Each row has a name. Each piece below is followed by the name of the row it came from, unless a question asks for something else. Each question is about the rows just above it. Places in a row count from 1.

N: [  3.1  57.0 -26.9   3.6]
E: [-62.1  -7.8  -2.2  84.1]
K: [-13.4  30.6  -7.8   7.1]
L: [-62.1  -7.8  71.2  10.4]
Which entry of E is missing from [-62.1  84.1  -7.8]?
[-2.2]
Row and place where [-7.8 -2.2 84.1] starts:
E, 2
The one value in L and K:
[-7.8]
Shuffled N with one entry gone: [  3.1   3.6 -26.9], missing
[57.0]

T: [-14.9  44.7  -3.2 -17.5   5.7  42.9  22.0 -15.4  -9.5 -17.5 -44.7   6.5
  62.0]
J: [  5.7 -27.6   0.7  18.0  13.9 -39.7  15.2   9.5 -10.8   9.5  85.3  -2.6
 -24.0]
W: [  5.1 -27.1   0.4  16.2  13.9 -38.3  15.5  11.6 -13.4   6.5  86.5  -2.8
 -23.2]
D: [ 52.4  -0.9  -1.0 -29.7 -29.8 -46.9  22.2  15.7   1.8 -11.8  30.1 -34.7
 -40.3]
P: [ 52.4 -18.0 -32.8   9.2  14.0 -40.1 -13.0 -18.6  44.4 -29.5  -3.6 -10.5
 -29.1]
Which entry of T is missing from [-44.7  62.0  -9.5 -14.9  -3.2 -17.5  22.0  42.9   6.5  44.7   5.7 -17.5]?
[-15.4]
Shared by W and J:
[13.9]
Repeated in J:
[9.5]

Y: [ 0.0 -8.3 31.1 66.5]
Q: [ 0.0 66.5 31.1 58.6]
A: [ 0.7 -0.7 26.2 48.7]
V: [-0.4  0.6  0.7  0.0]
G: [-0.4 -0.9 27.6 66.6]
F: [-0.4 -0.9 21.6 72.4]
[0.6 0.7 0.0] begins in row and place
V, 2
Where do [-0.4  0.6  0.7  0.0] appear?
V
The one value in G and V:
[-0.4]
Which value is in both A and V?
[0.7]
[-0.4 -0.9 27.6] begins in row and place
G, 1
Row and place where [21.6 72.4] starts:
F, 3
Which entry of V is missing from [ 0.6  0.0 -0.4]?
[0.7]

tam: [  1.6  50.7  -8.3  -8.5  -7.0  -9.5 -27.4]
Sedeb: [ 45.9 -48.7  -8.3 -53.3  15.4   7.3  72.7]
kozi: [  9.7 -22.0  16.9  16.7  -8.2  67.1   7.4]
vefur: [ 10.9  42.2   1.3  20.7  41.8 -77.0 -34.4]
fego: [ 17.8 -17.1  35.9  -5.2 -13.9  36.5  42.5]
nuvaf: [ 18.2  34.3 -26.0 -20.0 -11.7 -61.8 -23.6]
Legi: [ -5.3   4.8 -52.2  46.8  25.7 -98.4 -52.2]
Vav: [ 10.9  32.7  -8.5  -7.0  26.3 -77.0 -34.4]
sim: [ 37.5 -73.5  12.3 -38.7 -10.6  66.1  95.3]
Vabu: [-26.2 -22.0  16.9  16.9 -16.5  67.1   7.4]
bofab: [-15.4   1.5  -4.8  60.7 -58.7  40.9 -22.3]
Shared by Sedeb and tam:
[-8.3]
Which value appears more than once in Legi?
[-52.2]
Where does [-8.3 -8.5 -7.0] start? Give its row and place.
tam, 3
Which value appears more than once in Vabu?
[16.9]

Z: [  2.1 -71.2   7.8  -1.8  14.8  32.5  -7.8 -44.9  -6.8 -75.8 -49.3 -12.3
  -9.4  26.6]
X: [-10.6 -55.5 -29.3  10.0  -8.3  24.2  27.8  50.6  -9.6  17.0  17.1 -17.9
  10.8 -34.2]
S: [-20.3  27.2  -2.5  15.8 -28.7 -19.1  21.8 -17.1  28.3 -19.6  35.6  -7.2
  37.7   1.9]
C: [-13.3  57.8 -29.6 -51.4  -5.4 -55.4 -42.4  -3.2 -69.8  20.9  -4.9  18.7
  -5.1 -14.6]
U: [ -3.2 -17.2 -19.4   3.5   9.5  31.4 -21.3  -6.8   9.7 -53.1 -11.5  -6.0
 -32.4  -7.1]
B: [-20.3  27.2  -2.5  15.8 -28.7 -19.1  21.8 -17.1  28.3 -19.6  35.6  15.9
  37.7   1.9]
M: [-25.8 -28.0 -27.9  -7.8  -1.8 -44.9  32.5  14.8  -6.8  13.2 -23.7   5.1
 -25.8  24.4]
R: [ -3.2 -17.2 -19.4   3.5   9.5  31.4 -21.3  -6.8 -18.5 -53.1 -17.2 -17.2
 -17.2  -7.1]
The value that R holds more than once:
[-17.2]
The value that M holds more than once:
[-25.8]
Shuffled B with one entry gone: [ 21.8  15.9 -19.6 -20.3  28.3  -2.5 -19.1   1.9  35.6  37.7  27.2 -17.1
 -28.7], missing
[15.8]
Row and place where [ -1.8  14.8  32.5  -7.8 -44.9  -6.8] starts:
Z, 4
Row and place where [-19.1  21.8 -17.1  28.3 -19.6  35.6  15.9] starts:
B, 6
M without one entry, shuffled: [-44.9 -23.7   5.1  14.8 -27.9  24.4  13.2  -7.8 -25.8 -25.8  -1.8  -6.8
  32.5]. Gone:
[-28.0]
Shuffled X with one entry gone: [-55.5  17.1 -17.9  10.8  27.8  -9.6 -10.6  -8.3 -34.2 -29.3  50.6  24.2
  10.0], missing
[17.0]

vogup: [ 16.7   3.7  49.9 -49.4  33.5 -37.8  16.4 -23.8  32.8  73.4 -19.9 -21.9
 -45.6  13.1  58.1  30.7  -1.3 -19.8]
Mef: [-26.0  23.3 -32.3  21.6 -16.3  38.8  48.7  57.5 -48.5 -51.6   6.0 -15.4
  23.6 -58.2 -55.6   3.3   5.8   9.7]
marab: [ -7.3 -21.5  27.8   8.8  20.5 -27.0   5.9 -49.6  -9.1  64.4  37.2 -10.9
  63.9  15.0   6.7  85.6 -11.5  -7.5]
Vuda: [-26.0 -25.4 -32.3  21.6 -16.3  38.8  48.7  57.5  24.1 -51.6   6.0 -15.4
  23.6 -58.2 -55.6   3.3   5.8   9.7]
bizek: [-16.3  38.8  48.7  57.5 -48.5 -51.6   6.0 -15.3  23.6 -58.2 -55.6   3.3
 -20.8 -63.7 -53.3 -10.5 -23.5  15.2]
vogup without one entry, shuffled: [-21.9  49.9   3.7  13.1 -23.8  58.1  -1.3 -49.4 -37.8  30.7  33.5  16.7
 -45.6  16.4  32.8 -19.8  73.4]. Gone:
[-19.9]
[-16.3  38.8  48.7  57.5 -48.5 -51.6   6.0 -15.4  23.6 -58.2 -55.6   3.3] begins in row and place
Mef, 5

